Each row has a class, written as a number after it.
[ 348  -35 -279 -220 -111   83  177 -200   57   78  141 -134   25  193
  -78  133  117    0  317  -56  -67   12  127  117  -30   44  164    9
 -158 -110  -84  154  161   -7 -149  -20] -> 0
[ 276  211  -79 -150  208  141 -251  368  110 -459  186 -191  220  -43
 -146 -386 -393 -221  -20 -241   81 -321  -16  363  356 -127  -72  -95
  140   93   51 -395  372 -289  133  246] -> 9
[ -85 -321  175   50  -91   35  -23   41   48  129 -213   78 -199  473
  108  148  -30   21 -228  -18  192  391   25   72  235 -170 -423   14
   -9  193   32 -149   73  197  177 -395] -> 11
[ 251 -148   58  143  253 -242    0   52 -145  -36 -159  169 -226   98
 -207   56 -123   81   83  322  -44  151  -40 -232  332  -55 -184  -77
  378 -151   15  -29  -88  -11   53 -179] -> 8
[  30   89   71  351 -345  331  -99  226    2 -159  129    4  138  246
  370 -167   58 -158  415 -300  347  243  342  402  -96 -406 -411   46
 -182  299  116  134  374  178  326    8] -> 12
[ -30  -80  124  195 -111   77 -209   35  218  144 -118  -96  -17  413
  111  -32   -4   82 -261   22    7  365  126  193  -79  -84 -296   80
 -121  339   -1   53   26   99  121 -122] -> 11
[-245   36  184  104 -110   24   99  312   48  429 -372   31   79 -352
  123   78 -125 -108 -211  -19  114  121  -27  -17 -183  -15  -38   89
 -256  107   50 -443  -94   24  -20  -72] -> 4
[-169   49  -92  207  -75   -9 -241   33  -47  144   29  103  261  426
  154 -122   49  -95  104 -164 -136   95  -71 -135   77   19  -33 -129
 -206 -130  106 -105  -22  301   87 -267] -> 5
[  66   92   53 -210  396 -189  -92 -152 -128 -366   42    8   90 -133
  -93 -160  107   -9 -293  139 -327 -327 -193 -388  386   29 -130 -123
  146 -306  -44  101   85  -11  -20  337] -> 0
[ 186  -47  -21 -187   41    7 -158  -99  250  -30 -102  -11 -196 -144
  -10  -44  -99  -59   19  211    7   47  144  -25   23  -70  -25    8
  304  354 -108 -215 -188  -65 -102 -132] -> 11
[  81   81  -39  -22  310 -234  -91 -284  182 -167  -34 -110   90  184
  -33  -46 -160    0 -199   21 -395    0 -137 -215  -98  211 -257 -102
 -141 -211 -140  380   87   77   80   50] -> 8
[ -25 -293  158  204 -209 -120   84 -116   23  226 -193  -22   43  481
  226  183  235   14  297  237   69  419   50   12  219 -246 -108  183
  309   71  -24   64  142  238   75  206] -> 7
[ 135   54   69  253  -17  -37  -88    9  113   87  -29  -84   18  124
  -24 -178 -222  -19  186  220   -1   15   29  285   -2  -55 -167   30
   30  249   48   84  -68  -54   72   60] -> 10
[ -81   71   32  -47   21  -34    8 -468  -55  194    3 -134   14  -60
   20  240  264  188   44  131  -62  215   39   18 -157 -102  367  -50
   96  182   60  215  -71  129  189   29] -> 7
[  32  -10  133  248   71  -82   59 -275   14  206  -50   54 -117  -70
   31  178   62  123   99  353  274  146  -46  -20 -112  -27  122   48
  102  115  219  186  -58   -5  135   37] -> 3
[  11 -158  185  222 -120  -18   26   21   98  393 -258  139  -96   39
   31   88 -100  -13   18  307  133  327   46   36  -12 -220 -184   84
  226  250  -24 -127 -119  262   46 -234] -> 12
[ 175   18 -155  342  101  112 -197 -105   52   52  163  -85  157  -14
 -145   20  -43   25 -142   24   30  132   34   99 -103   50   77 -133
  156   96   21  164 -119  106   39 -385] -> 2
[-151  117  173  198 -173  280   56  -20  -78  373  -23 -216   46  -98
   55  120  236  130 -298  -88  270  124  -52  279 -141   11   57    9
 -658  294  285  -54  114 -153  222  -90] -> 2
[  29 -171   17  173 -286  232  -56  171  -45  206   61  -59 -202  -57
  -48  231   34  109   31  157  262  278  181  303  111 -179  147   12
  -36  385  107 -332 -200 -170  -15 -147] -> 1
[ -34  172  105  256 -269  202   67  293  135  105 -165   61  -31 -311
  149   73  144   50 -265 -112  165   58  260  343 -528  149 -104  217
 -115  -21   45 -159 -160 -106 -160  -39] -> 0
[ 218  160  -79   73  156 -182  -43 -128  295 -135 -549   55  143  166
   48 -218  -96 -130   25  119 -108 -218  146    7 -278  -64 -405   28
 -185  174   88 -164  -41  304  199  -90] -> 2
[ 198  -53   45  208   16  -63  -56   26  -86 -468  -42  -59 -120   54
  108 -144  -32   98  320  381  -30  -30   79  245   75   53   29  190
  417   77  -46  330 -365 -234 -105  278] -> 11
[-276  141 -231  -19 -267  261   18  -57 -213  247  177 -152  225 -108
   96  218  316  121 -306 -341 -105   66   70  184  -89   59  501   -1
 -181 -128  -35  -51  -71  205 -191  -42] -> 3
[  55    2  262    6  -16 -134  308 -200   27   30 -476  -19   13  140
  137   32  379   91   50  192  -69  113  -37 -103 -145  -48 -311  144
 -141 -135   58  213  163  245  210  -21] -> 9
[   8  112   59  142  106 -111 -228  -16  138 -484 -213  216  130 -163
  136 -167  -60  -74 -124   85  -43  -82  204 -106 -207 -125 -382   78
  127  -70  -74  -36 -194  159   71 -167] -> 6
[-188  -12   76  372 -408  239  -66  255  -68 -219 -348   78   37  -74
  393   62   37  -89  -24 -148  402   61  454  287  -18 -565 -427  234
  102  176  -50 -524  -33   73   56  -48] -> 2
[ 132  203 -281  258   40  144   -6  -95 -349 -245  110  -89   30  259
   -8  -15  221  166  113  -75   84 -166   72   -6  160  -76  268 -122
 -308 -185  361  -32  110   94  165 -113] -> 8
[ -24 -177  -24   20 -149  -23   75 -138  223  237 -365 -134 -128  370
  210   31  346   66  116   76   95  195  179   58  125 -160  -73  163
   76  334   78  -25   21   -8   37  320] -> 10
[  98  -45  -39  -37  185   -6  -36  -59  165  -75  -59 -119    4  162
 -138 -191  -47   16    9  -19 -128 -281 -143  114  -53  204  -46  -93
   30  140   88  201 -150 -128   48    7] -> 12
[ -40   20  -79  339 -406  413  -83  239   78  157  -52  104   15  342
  133 -163  119 -124   68 -339  502   88  198  303 -106 -227 -192 -109
  -46  139  270 -355  167  202  215 -328] -> 10
[ 326  140  121  398   36  -73 -204  -78  199 -152 -145  141  238  129
  117 -202   55 -152  458  261   57    8  215  222 -269  -74 -355  -11
  241   11  250   28  -82  231  233 -196] -> 9
[-104    8   66  114 -180  222  -93  -54  106   36  133   31 -182  -82
  200  165  101  146 -272  -54  176  222  189   55  -23 -189  -86   -4
  -66  310    9   59   30  122  -27   54] -> 1
[-188  -83   38   74  -30  -50  213   -2   34  236 -420  121  -25  102
  238  114  200    9 -393  -58  -10  198  132 -115  -52   40 -111  271
   28 -100  -45 -162  -85  302 -134   22] -> 4
[   4   31  -32 -101  189  -11  -38  140   99 -443   81  -13 -107  120
  125 -227  -60  -25   80 -133 -102 -107  -27  -30   -5    0 -138   25
  206  171 -127  305   30  -59   78  265] -> 11
[ 287  172  -94   41  -46  201 -157  -70  185 -186  408  -19 -244  -28
  -56 -196  -97   86  205  -26   67  -48  242  158  -82   42   39  -77
 -115  367  107  241   15  -85  -43    8] -> 8
[-521  221  112  -15  -55   29   32 -122  106  674 -268 -148  -46 -300
  168   32  168  225 -899   59   -8  184  -91 -167 -206  -20  294   57
 -281  198  125 -301 -113   78  -70  -11] -> 12
[ 131   44  -70  111 -291   48   50 -119   27  -63   26  109  223  631
  252 -309  200 -194  496  -99   28  171   70  234   -9  -58 -333  178
 -213  -32  -71  457  355  357  160  172] -> 5
[ 372  363 -119 -330   -3  235  204   52  -19 -117 -114   10   32 -227
   33 -142  -60 -289   75 -304  111 -192  214  206  -68   -6  -25   92
  -53  -95  -92 -434  421   61   18   87] -> 11
[  22 -142   -9  -19   69 -186  -69 -163 -125   25   97 -219   -9  192
 -192   -5   28  229  201  487 -283  224 -137  201  291  -58  429   84
  333  165  -41  276 -316  -22    1  -27] -> 10
[-154  132 -264 -127 -347  119   24 -128 -157  249  258  -74  201 -296
   74  177  142  -73  -17 -174   35   41   48  171 -292  142  313   52
 -257 -253 -163  209   76   -9 -290    9] -> 7
[ 295  165   34   76   87   30 -196 -349  201  138   82 -159    3  -69
   -9  -91  147  154  -71  280 -185  176   55   56  -22  124   64  -80
  -90  302  104  182 -148   96  -19 -426] -> 6
[-160 -164  220  251 -118    0  432  261  219  553 -564    6  -34 -148
  101  300   92   82 -388  -12  230  322   17  -24 -531  191 -130  221
 -291  -35   71 -115 -118  -30  -31 -104] -> 11
[-127 -153  272   51 -444  287   34  518  388  392 -260  -85   43 -237
  111  -88   93  -22 -237   37  157  114  155  300   30 -217  -55  223
  145  495   17 -722 -176   95 -270 -190] -> 9
[  59  -75  233 -189 -200   27  182 -313  -77  199 -261  -96  137  245
  172   20  389  -64  300   63  -96  330  -16   62  -70  -86   18   62
  169   62  -92  250  187  417  196  -98] -> 0
[-101   -5  311  187 -249  154  -54   32 -136  165 -223 -142  119  264
  117    7   32   85  109  -21   57  158   92  273    7 -200  -99   10
 -282  176  222 -114   43  186  244 -274] -> 7
[ -59  -17   54  284  129  111  -57  121 -251 -144  186 -189  132  417
  -38 -193 -176  193 -121  102   -3   71 -204  357  452 -222  135    9
  -51  148  158   85  -91  -41  251  -84] -> 0
[-148    2  305 -108  193 -141  -72 -245 -176  115 -170  -22   21  141
   85   87  109   86 -175  158 -197  -31 -102 -170  182  -66  -89 -138
   93 -169  150   39  -24   65  157  284] -> 3
[  45   10  -48  121 -133  174  -80 -163  -84  -32  342   15   46    4
   39  210  191  166  270  160   25   65  168  105  -57 -200  305   -6
   40  -74  118   65 -211   11  -55  -14] -> 4
[-221 -167  135   79 -499  272  321  170  184  707 -662  161   73  -34
  309  221  273 -225 -359 -198  585  399  152  120 -544 -225 -343  234
 -100   97  -45 -402  230  352   67 -285] -> 12
[  75  203   69  110   49   24  169 -164   90  -73 -429   36   97  -80
  165  105  215   87 -170 -162  -26 -109  163  -68 -503   77 -196   78
  -71 -296   45   77   29  196   27  -95] -> 4
[ -71  -56 -167   64   29 -185  199 -119 -137 -130 -462 -128  107  245
  236  137  145  134  -98  -93 -199  -49  122   -9  -33  -22  -93  104
  -99  -86  -55  191  -76  239  -67  114] -> 1
[-197   14  317  205  -55  185  137   68   -6  839 -311 -139  108  -81
   27  332  113  178 -709 -114   72  296  -47   23  -61   61   61  -31
 -470   80  259 -450    2  150   27 -350] -> 2
[ 122  185   42   41  122  -26   98 -125  -69  110  -14   35  126 -121
  -11  162  172   13  -43  -11  -55  279  110 -138   91 -109   85  -30
  120 -452   56  -80  282  178  142   54] -> 2
[  94   48  -92  242 -199  252 -193   75  198  -28  181  -93  144  361
  147 -114 -117  -83  -54 -170    6   -1  149  389 -189   42 -243    2
 -304  232   16  -99  -27   43  -21 -202] -> 1
[  27  183  -67  -58  -69   36 -211 -176  221   -8   32   31  -20 -322
  -32 -207 -118  -74  145   93   59 -136   72  135 -104  -58   20    9
  133  252 -108   88 -135 -150  -57  185] -> 10
[  24 -126  -86  126  236 -100  133 -333  -60  -97 -421 -155   40  890
  256  -45  145  131 -165   59 -113  182  -82 -259   -6 -153 -299   57
 -382  125   13  454  165  320  369   -2] -> 1
[ 161  -42  -32 -196   97 -261  -62 -152 -146   61   73  235  -22  -64
 -184  104   43  -75  293  209    9 -152  -93 -316   71  158   63 -132
   78 -354   91  -61   26  -98 -104  -30] -> 3
[ -15  149  -21   32  -68  110 -178   48  166   47  115  -55  154   25
   -3 -183  -78   -9 -296 -149  -92 -110  -35   88 -270  257  -59  -61
 -328    4   28  -21  -42  -30 -125 -238] -> 1
[-252 -161  195  101 -131  118  117   23  -61  189 -277 -102  106  266
  120 -163   74    2 -315  -19  182  187    1   36  -44  -92   27   97
   13  102   62  -33  -67    4  155  176] -> 7
[ -66 -243  -67  -48  139   72   47    7  -63  -22  114  -83  -19  202
   38  127  205  125 -203 -150   35   31 -192 -146  239  -34  -17 -160
  -98  270   52  245   15   76   80 -122] -> 3
[  21   -4   99  120 -241  -33   88   61   48  145 -226 -110   76  343
  155 -232  117  -31  253  164  108  -23  -96  198 -294   34 -117   90
 -137  246   87  137   59  -20   92  155] -> 9
[ 262   24   19   49  -76   34   35 -188  -50  146  132 -156   75  359
 -105  -91  321  129  398  238  -91  113 -212  169  -12  249  320   40
 -132   39  192  356   57  102   61 -323] -> 5
[-242   42   50  -45 -226  106  109  -17 -240  165  -47  272 -124  -49
  202  125  157  -82  -38  -44  412   86   66 -127 -162 -127   24   53
 -178 -254  157 -179  149   74   59   47] -> 4
[-201  142  149  -15   90 -142  250 -111 -146  448 -167 -117  144 -176
  104  273  168   95 -324   28 -177   86 -132 -374  101  212  396  124
 -330 -435  106 -411   83  -46 -160  182] -> 5
[-294  185 -112  -28 -144  -67   23  -87    8  734  -89  200   55  -27
  228  226   44 -110 -257 -221  -49  171  -28 -399  -80   72   -6  -28
 -446 -287  -18 -315  260  346 -211  -44] -> 4
[ 112  -83   42  259   27  -38 -241  126   56  218  -13  114   38 -158
  -78  -55 -135 -109  118  316  186  145   34 -131  241 -178  -31 -123
  292  111  133 -411 -173  -69   -6 -244] -> 9
[-170 -199  108  -94  -48 -131   20  346  116  539 -657 -181  261  306
   18   44 -168 -134 -321 -176  -76  -39 -169  -12  189  -61 -371  -64
 -409   27  103 -641  173  104   12 -300] -> 2
[ 295  -27  -30  141  271 -309   55 -302  -80  171  -57   81   -5  290
 -175  -68    0   51  136  295 -108  160 -237 -310  108  264   15  -89
  165 -234   36  347   79   92   39 -126] -> 4
[  17  -53  206  333 -134  195  -66  -21   -2  227  218   42 -133  285
   89  157  234   78    9  150  104  450   17   84 -137   12 -135   13
   41 -107  123  200   60  112  149 -316] -> 11
[ 259 -167  153 -116 -154 -161  -56   59  330  268  -35   55  120   13
 -206 -124 -225 -161  175  248  148    4  -11  136  146    9 -159  104
   30  218    3 -512  107 -194 -158  -90] -> 12
[-123  135  -15 -185  -36 -325  -82   58 -231 -104  -48  306  215 -361
 -103  131  -78  -88  362  -31  -43 -292   32 -243   86    0  185  -98
  -62 -587  137 -524  -16  -62 -115   23] -> 1
[-158 -194  159    2  -77 -208  247   13  140  395 -703  -34   64   73
  -39  110  147   96 -235  204   -7   75   -4 -111 -334   40  -47  156
  -90  -69   54 -184 -196  -22   -3   91] -> 1
[ 238   21  180    5  172 -131   58 -196  -90 -184  114   -4 -107   37
  -61   -2   42   79  330  325  -25   30  -81   39  168    8    9  -27
  125   15  124  303   49  -72  177  220] -> 10
[ 186  143    8   21  164 -198  135 -601  -97  145 -114  159   67 -126
  -67  269  246  115  333  244   45  -13    4 -326 -350   68  264  -40
  -12 -314  129  367   36  146  131   43] -> 6
[-201 -193 -247  217  -59   97  124  -46 -473  148  141  138 -125   47
   26  494   90  150   11 -191  252  -33   95 -305   19  -14  392 -123
   72 -403  111   71 -147   35 -190   -8] -> 3
[-106  -13  107   44 -318  256  224  244  138  150 -224  -40  173  127
  194  -19  156 -120 -215 -294  257  -39  154  176 -228 -146 -272  189
 -332  -22   52 -358  293   74   26   92] -> 7
[-346    1    0 -205 -349   90   30  143 -199  150  -52   22  187  318
  154 -161  171  -33 -153 -365  -50  109  -16   53  261 -145   29   49
  -93 -227 -103 -199  216  212  -55   58] -> 2
[ 126   83    6 -142  120   74   87   18  -99  -23   14 -255  -22 -207
  -75  -57  -98   60  -60 -127   -2  -44 -124  -18  -90  146  184 -226
 -158  235   15  198   47 -174   75  -50] -> 10
[ 201  105  -36  -99 -135  -14  159 -117  163  208 -479 -153  118 -344
  -32  166  149  -36  125    2  160  -80  230   61 -612  185   61   94
 -431  -63  127  -91   19 -191  -55 -118] -> 10
[ -40 -117  145   78  -13   47  -68  -24 -164  -35   19  -90 -144  251
  -84 -249   64   87  134  291  205  110  -67  146  339 -344   22  -93
  253  310  189   13  -62 -209  348  112] -> 5
[ 158  150   50  247  233   85  -66 -194 -243  -67  326 -109  -87  290
  -11 -192  100  185 -160   88  -12  255 -104  105   19  290  175 -120
   99  -91  176  666    2 -129  201  104] -> 3
[-196  -26  189 -121   23 -215  137 -130   60  482 -484  122  388  115
   44   83  -43 -235   37 -134  209 -139 -293 -157 -429   25 -315  -90
 -514 -181  167  -45  336  102  317    4] -> 12
